Below are the code and all the weights of a small trained network. Each question names an input and a target symbol and asks about switching units off, where a switched-off unit gives its printed mean instead of its output.

import numpy as np


def w(rows, s, z=0):
    codes = np.array(rows[::2]) - 128.0
    scale = np.full(codes.shape[1], s)
    scale[-1] = z or s
    return codes * scale


def norm(h):
    return h / np.sqrt((h * h).mean(-1, keepdims=True) + 1e-5)


def f(y):
    return np.maximum(y, 0)


def softmax(a):
    e = np.exp(a - a.max(-1, keepdims=True))
    return e / e.sum(-1, keepdims=True)


def log_softmax(a):
    a = a - a.max(-1, keepdims=True)
    return a - np.log(np.exp(a).sum(-1, keepdims=True))


def net(x, mask):
    ids = ['βδεηθλμξστφψω'.index(c) for c in x.split()]
    T = len(ids)
    res = E[ids] + P[:T]
    u = 0
    for l in range(3):
        r = norm(res)
        for j in range(3):
            rows = slice(2 * j, 2 * j + 2)
            q, k, v = (r @ M[l][rows].T for M in (Q, K, V))
            z = softmax(np.where(np.tri(T) > 0, q @ k.T / 2**0.5, -1e9)) @ v
            o = O[l][rows]
            res = res + np.where(mask[u + j], z, o[:, -1]) @ o[:, :-1]
        u += 3
        y = f(norm(res) @ A[l][:, :-1].T + A[l][:, -1])
        res = res + np.where(mask[u : u + 4], y, B[l][:, -1]) @ B[l][:, :-1]
        u += 4
    return log_softmax(norm(res)[-1] @ U[:, :-1].T + U[:, -1])


Q, K, V, O, A, B = {}, {}, {}, {}, {}, {}
E = w([
[129,164,127,130],'β',
[114,142,170,104],'δ',
[78,136,140,137],'ε',
[138,149,139,121],'η',
[5,106,181,105],'θ',
[65,148,118,116],'λ',
[125,197,117,151],'μ',
[167,138,160,132],'ξ',
[59,166,127,128],'σ',
[129,172,113,130],'τ',
[80,180,123,159],'φ',
[164,107,130,81],'ψ',
[92,106,69,86],'ω',
],0.017)
P = w([
[80,99,90,231],'0',
[158,253,189,73],'1',
[144,222,162,89],'2',
[129,212,144,90],'3',
[121,214,128,93],'4',
[110,194,127,90],'5',
[99,179,118,92],'6',
[99,177,118,85],'7',
[100,170,109,83],'8',
[104,154,116,76],'9',
[93,162,110,85],'10',
[104,158,120,71],'11',
[132,169,129,62],'12',
],0.0034)
Q[0] = w([
[122,167,43,134],'L0H1',
[123,186,188,5],'L0H1',
[120,169,19,162],'L0H2',
[71,129,73,112],'L0H2',
[172,71,163,127],'L0H3',
[125,91,154,56],'L0H3',
],0.012)
K[0] = w([
[92,199,2,167],'L0H1',
[135,31,110,61],'L0H1',
[76,121,23,174],'L0H2',
[64,95,155,223],'L0H2',
[103,163,165,165],'L0H3',
[126,87,124,211],'L0H3',
],0.0099)
V[0] = w([
[115,51,254,76],'L0H1',
[84,115,4,162],'L0H1',
[120,138,84,167],'L0H2',
[61,117,177,144],'L0H2',
[173,71,158,226],'L0H3',
[111,76,67,100],'L0H3',
],0.0063)
O[0] = w([
[81,216,54,158,129],'L0H1',
[145,33,188,2,99],'L0H1',
[207,97,209,144,107],'L0H2',
[218,127,155,173,167],'L0H2',
[110,86,25,172,1],'L0H3',
[114,117,98,26,71],'L0H3',
],0.005,0.0041)
A[0] = w([
[67,162,191,25,251],'L0N1',
[117,2,76,254,131],'L0N2',
[29,126,98,74,65],'L0N3',
[229,82,105,222,88],'L0N4',
],0.005,0.0015)
B[0] = w([
[146,152,39,162,253],'L0N1',
[146,136,93,194,131],'L0N2',
[220,134,253,132,155],'L0N3',
[174,93,155,158,133],'L0N4',
],0.0069,0.006)
Q[1] = w([
[158,67,61,177],'L1H1',
[120,94,119,207],'L1H1',
[156,209,83,115],'L1H2',
[126,254,166,146],'L1H2',
[117,167,120,104],'L1H3',
[160,105,149,198],'L1H3',
],0.0097)
K[1] = w([
[152,144,255,163],'L1H1',
[54,140,191,172],'L1H1',
[141,129,49,83],'L1H2',
[216,67,35,79],'L1H2',
[74,128,125,245],'L1H3',
[77,150,71,76],'L1H3',
],0.0077)
V[1] = w([
[209,124,150,46],'L1H1',
[140,66,70,118],'L1H1',
[100,75,33,95],'L1H2',
[64,24,254,94],'L1H2',
[8,175,161,120],'L1H3',
[132,154,171,184],'L1H3',
],0.0056)
O[1] = w([
[49,102,57,217,158],'L1H1',
[141,100,88,121,76],'L1H1',
[133,2,60,111,112],'L1H2',
[99,103,189,104,3],'L1H2',
[83,169,92,114,182],'L1H3',
[210,154,93,86,196],'L1H3',
],0.0059,0.0051)
A[1] = w([
[88,254,138,217,36],'L1N1',
[217,191,181,254,252],'L1N2',
[131,121,158,182,73],'L1N3',
[20,76,161,187,119],'L1N4',
],0.0041,0.0022)
B[1] = w([
[253,85,119,100,230],'L1N1',
[74,117,63,3,253],'L1N2',
[27,119,177,140,130],'L1N3',
[135,169,56,49,137],'L1N4',
],0.0049,0.0052)
Q[2] = w([
[164,225,117,104],'L2H1',
[57,215,77,86],'L2H1',
[142,159,53,17],'L2H2',
[167,2,168,190],'L2H2',
[61,197,42,29],'L2H3',
[175,149,193,167],'L2H3',
],0.011)
K[2] = w([
[79,130,140,193],'L2H1',
[86,68,145,208],'L2H1',
[144,156,237,100],'L2H2',
[117,212,11,186],'L2H2',
[244,60,186,216],'L2H3',
[167,157,48,66],'L2H3',
],0.012)
V[2] = w([
[27,154,148,159],'L2H1',
[82,35,146,203],'L2H1',
[162,195,163,43],'L2H2',
[140,175,77,242],'L2H2',
[154,38,118,111],'L2H3',
[108,97,2,125],'L2H3',
],0.0076)
O[2] = w([
[24,232,234,43,134],'L2H1',
[185,190,108,69,22],'L2H1',
[54,21,130,136,254],'L2H2',
[96,235,140,207,41],'L2H2',
[203,121,139,72,80],'L2H3',
[83,131,60,2,86],'L2H3',
],0.0059,0.0071)
A[2] = w([
[29,166,204,201,85],'L2N1',
[128,193,17,163,48],'L2N2',
[16,89,10,149,5],'L2N3',
[128,152,114,253,112],'L2N4',
],0.004,0.0015)
B[2] = w([
[170,30,160,13,237],'L2N1',
[247,79,215,32,200],'L2N2',
[8,247,60,237,250],'L2N3',
[252,20,118,174,215],'L2N4',
],0.004,0.0025)
U = w([
[101,157,150,113,72],'β',
[160,156,63,90,85],'δ',
[111,82,144,158,82],'ε',
[156,71,127,64,87],'η',
[106,102,137,152,76],'θ',
[203,152,125,200,91],'λ',
[139,89,178,194,114],'μ',
[101,16,83,102,157],'ξ',
[205,116,183,146,139],'σ',
[154,134,9,150,255],'τ',
[88,210,123,233,104],'φ',
[89,173,183,71,176],'ψ',
[207,108,164,83,145],'ω',
],0.011,0.0046)

Each question gives the input, a string of symbols that net reads in full, and the target symbol t.
The units are the heads (2 rows each of Q, K, V and O) and the neurons (one row each of A and B). Each row of codes is followed by its name. A weight is (code - 128) times the scale printed after its matrix; where a second scale follows, it is the last column's (O, A, B and U).
mask holds one flag per unit, layer by layer, with each layer's heads first. A switched-off unit (its flag False) gives its mean, the last column of its rows in O or B, instead of its output. The means were averaged over made-up inputs and are rounded, as every weight is.
A unit's drop is (log p(t) with every unit on - log p(t) with that unit switched off) / (log p(t) with every unit on - log p(t) with every unit switched off).
The circuit of an input: a set's keep is (log p(t) with only the set's units on - log p(t) with every unit switched off) / (log p(t) with every unit on - log p(t) with every unit switched off). Starting from the 12 units with the biggest drops (on a tie, the unit counted first), units are removed one at a time, each time the one whose removal leaves the highest keep (on an exact tie, the one counted first), for as long as the keep stays at least 0.8.
units of the circuit, in order: the units of the circuit, biggest drop first
k most important neurons of layer l: the k neurons of layer l with the biggest drops, biggest first
heads that matter: for each layer, one digit per head in row order, 1 if its drop is at least 0.15 and else 0, layers parted by /
input δ δ ε, target φ: heads that matter => 100 / 000 / 000
input δ ψ β ξ ξ ψ η, target φ: units of the circuit, in order => (L0H1)
input ε σ δ ψ ψ μ δ φ ξ ε β, target ξ: units of the circuit, in order => (L1H1, L2H2)
input λ μ ξ φ δ β, target ψ: heads that matter => 100 / 010 / 100
input ξ μ ξ β ω δ, target τ: units of the circuit, in order => (L0H3, L2H1)
input δ ε δ ξ μ δ ξ θ δ δ φ λ, target ψ: heads that matter => 000 / 100 / 100
input δ ε μ φ τ σ λ ξ ψ, target τ: heads that matter => 100 / 010 / 000
input δ μ ξ ε θ θ ξ λ θ τ, target ψ: heads that matter => 000 / 000 / 100
input μ λ β θ η, target ψ: heads that matter => 000 / 000 / 100
input ψ ξ ξ σ ψ σ ε, target τ: units of the circuit, in order => (L1H2, L0H1)
input φ η ω σ μ, target ξ: heads that matter => 100 / 000 / 000
input λ φ σ θ θ β ξ θ φ, target ψ: heads that matter => 000 / 000 / 100
input λ δ δ φ σ ξ ξ δ, target ψ: heads that matter => 100 / 110 / 100
input ε μ β μ β σ τ, target ξ: 3 most important neurons of layer 0 => (L0N1, L0N2, L0N3)
input β β θ ψ β λ ψ μ θ σ δ ε, target σ: 3 most important neurons of layer 1 => (L1N1, L1N4, L1N2)
input ω δ τ μ φ, target ξ: units of the circuit, in order => (L0H1)
input ε ω ε δ ξ ξ μ ψ ψ θ θ ω ξ, target ξ: units of the circuit, in order => (L2H2, L0H1)
input ξ η λ, target τ: 2 most important neurons of layer 2 => (L2N3, L2N1)
input ξ φ λ ξ β δ, target τ: heads that matter => 001 / 000 / 100
input δ τ δ ψ τ σ τ η λ ξ η ξ, target φ: units of the circuit, in order => (L0H1, L2H2)
input ξ δ ω ξ δ ψ ξ μ ω δ ε ξ, target τ: heads that matter => 011 / 000 / 000
input ε ξ ξ ξ τ τ δ φ, target ξ: units of the circuit, in order => (L0H1, L1H1, L2H2)
input λ η ξ τ τ λ ξ, target ψ: heads that matter => 101 / 010 / 100
